Here is a tiny trained network, its code and every weight. The questions are about switching its units off for an input and a class, where a switched-off unit gives its printed mean instead of its output.

import numpy as np


def w(rows, s, z=0):
    codes = np.array(rows[::2]) - 128.0
    scale = np.full(codes.shape[1], s)
    scale[-1] = z or s
    return codes * scale


def f(y):
    return y / 2 * (1 + np.tanh(0.7978845608 * (y + 0.044715 * y**3)))


def log_softmax(a):
    a = a - a.max(-1, keepdims=True)
    return a - np.log(np.exp(a).sum(-1, keepdims=True))


def net(x, mask):
    res = np.array(x, float).reshape(1, 4) / 4 @ E
    y = f(res @ A[0][:, :-1].T + A[0][:, -1])
    res = res + np.where(mask, y, B[0][:, -1]) @ B[0][:, :-1]
    return log_softmax(res[-1] @ U[:, :-1].T + U[:, -1])


A, B = {}, {}
E = w([
[166,245,65,165,145],'x0',
[46,174,140,1,160],'x1',
[96,170,213,114,22],'x2',
[133,130,130,123,128],'x3',
],0.008)
A[0] = w([
[69,132,125,135,30,92],'neuron 1',
[120,116,104,206,122,91],'neuron 2',
[128,169,150,115,11,114],'neuron 3',
[124,20,197,85,133,169],'neuron 4',
[125,115,103,192,100,128],'neuron 5',
[27,180,111,55,206,123],'neuron 6',
[209,96,164,193,124,89],'neuron 7',
[134,254,111,132,176,182],'neuron 8',
[151,115,140,216,87,173],'neuron 9',
[126,120,93,90,169,253],'neuron 10',
[127,103,68,143,207,146],'neuron 11',
[100,247,93,172,134,132],'neuron 12',
[110,177,164,149,46,111],'neuron 13',
[205,67,101,248,104,118],'neuron 14',
[158,194,68,156,98,113],'neuron 15',
[78,110,54,128,158,93],'neuron 16',
[105,168,117,148,96,193],'neuron 17',
[142,86,85,167,226,173],'neuron 18',
[222,79,78,158,139,122],'neuron 19',
[149,134,136,121,136,159],'neuron 20',
],0.0095,0.0067)
B[0] = w([
[164,84,78,89,125,163],'neuron 1',
[141,118,139,119,152,157],'neuron 2',
[162,46,125,99,141,194],'neuron 3',
[83,98,1,246,143,226],'neuron 4',
[96,180,213,101,141,165],'neuron 5',
[91,76,215,73,158,222],'neuron 6',
[95,107,161,75,174,186],'neuron 7',
[85,78,87,138,105,213],'neuron 8',
[58,71,137,101,116,217],'neuron 9',
[128,86,156,138,50,221],'neuron 10',
[185,62,171,149,101,198],'neuron 11',
[76,73,73,149,143,192],'neuron 12',
[232,35,117,44,137,182],'neuron 13',
[77,124,192,122,176,254],'neuron 14',
[88,108,79,137,130,175],'neuron 15',
[168,130,148,87,136,145],'neuron 16',
[131,89,135,137,90,176],'neuron 17',
[167,57,136,134,62,225],'neuron 18',
[120,91,149,117,123,203],'neuron 19',
[133,123,125,133,94,143],'neuron 20',
],0.008,0.0083)
U = w([
[93,103,155,127,57,254],'0',
[56,110,208,74,173,97],'1',
[248,57,115,85,137,94],'2',
[64,100,35,165,156,87],'3',
[132,154,122,153,129,186],'4',
[133,218,193,125,83,69],'5',
[214,201,146,144,150,73],'6',
],0.011,0.0069)

Each question gives the input, the list of numbers given to net, and the class t.
The units are the neurons (one row each of A and B). Each row of codes is followed by its name. A weight is (code - 128) times the scale printed after its matrix; where a second scale follows, it is the last column's (A, B and U).
mask holds one flag per neuron, in row order. A switched-off neuron (its flag False) gives its mean, the last column of its row in B, instead of its output. The means were averaged over made-up inputs and are rounded, as every weight is.
A unit's drop is (log p(t) with every unit on - log p(t) with that unit switched off) / (log p(t) with every unit on - log p(t) with every unit switched off).
The circuit of an input: a set's keep is (log p(t) with only the set's units on - log p(t) with every unit switched off) / (log p(t) with every unit on - log p(t) with every unit switched off). Starting from the 12 units with the biggest drops (on a tie, the unit counted first), units are removed one at a time, each time the one whose removal leaves the highest keep (on an exact tie, the one counted first), for as long as the keep stays at least 0.8.
circuit, biggest first: the units of the circuit, biggest drop first
most important unit: the unit with the biggest drop
k most important neurons: the k neurons with the biggest drops, biggest first
drop of u: that unit's drop, to one decimal
input [-2,-3,7,5], class 2: circuit, biggest first : [neuron 13; neuron 3]
input [1,-6,-7,7], class 0: most important unit : neuron 18
input [2,4,-5,-7], class 0: 3 most important neurons : [neuron 13; neuron 10; neuron 3]
input [7,-1,3,0], class 3: circuit, biggest first : [neuron 12; neuron 15]
input [-1,-4,0,3], class 1: 2 most important neurons : [neuron 14; neuron 4]
input [-5,-7,6,-4], class 1: 2 most important neurons : [neuron 14; neuron 7]
input [-7,0,7,-4], class 2: 3 most important neurons : [neuron 13; neuron 3; neuron 1]
input [-4,-6,2,-5], class 1: 2 most important neurons : [neuron 14; neuron 7]
input [-8,0,-7,-5], class 3: 2 most important neurons : [neuron 4; neuron 13]
input [4,4,8,-2], class 2: 2 most important neurons : [neuron 13; neuron 3]
input [8,-6,-8,8], class 0: 2 most important neurons : [neuron 18; neuron 14]
input [8,1,7,5], class 3: 2 most important neurons : [neuron 12; neuron 8]
input [8,1,8,1], class 2: 3 most important neurons : [neuron 13; neuron 3; neuron 4]
input [-7,4,-1,-6], class 3: most important unit : neuron 4
input [-8,-6,-5,5], class 3: 2 most important neurons : [neuron 4; neuron 6]
input [-6,2,-5,3], class 3: 2 most important neurons : [neuron 4; neuron 13]
input [-5,5,-7,-1], class 2: drop of neuron 9 : 0.2
input [8,2,2,3], class 3: drop of neuron 8 : 0.1
input [-3,3,6,2], class 2: drop of neuron 13 : 0.2
input [-8,-7,7,1], class 3: circuit, biggest first : [neuron 4]
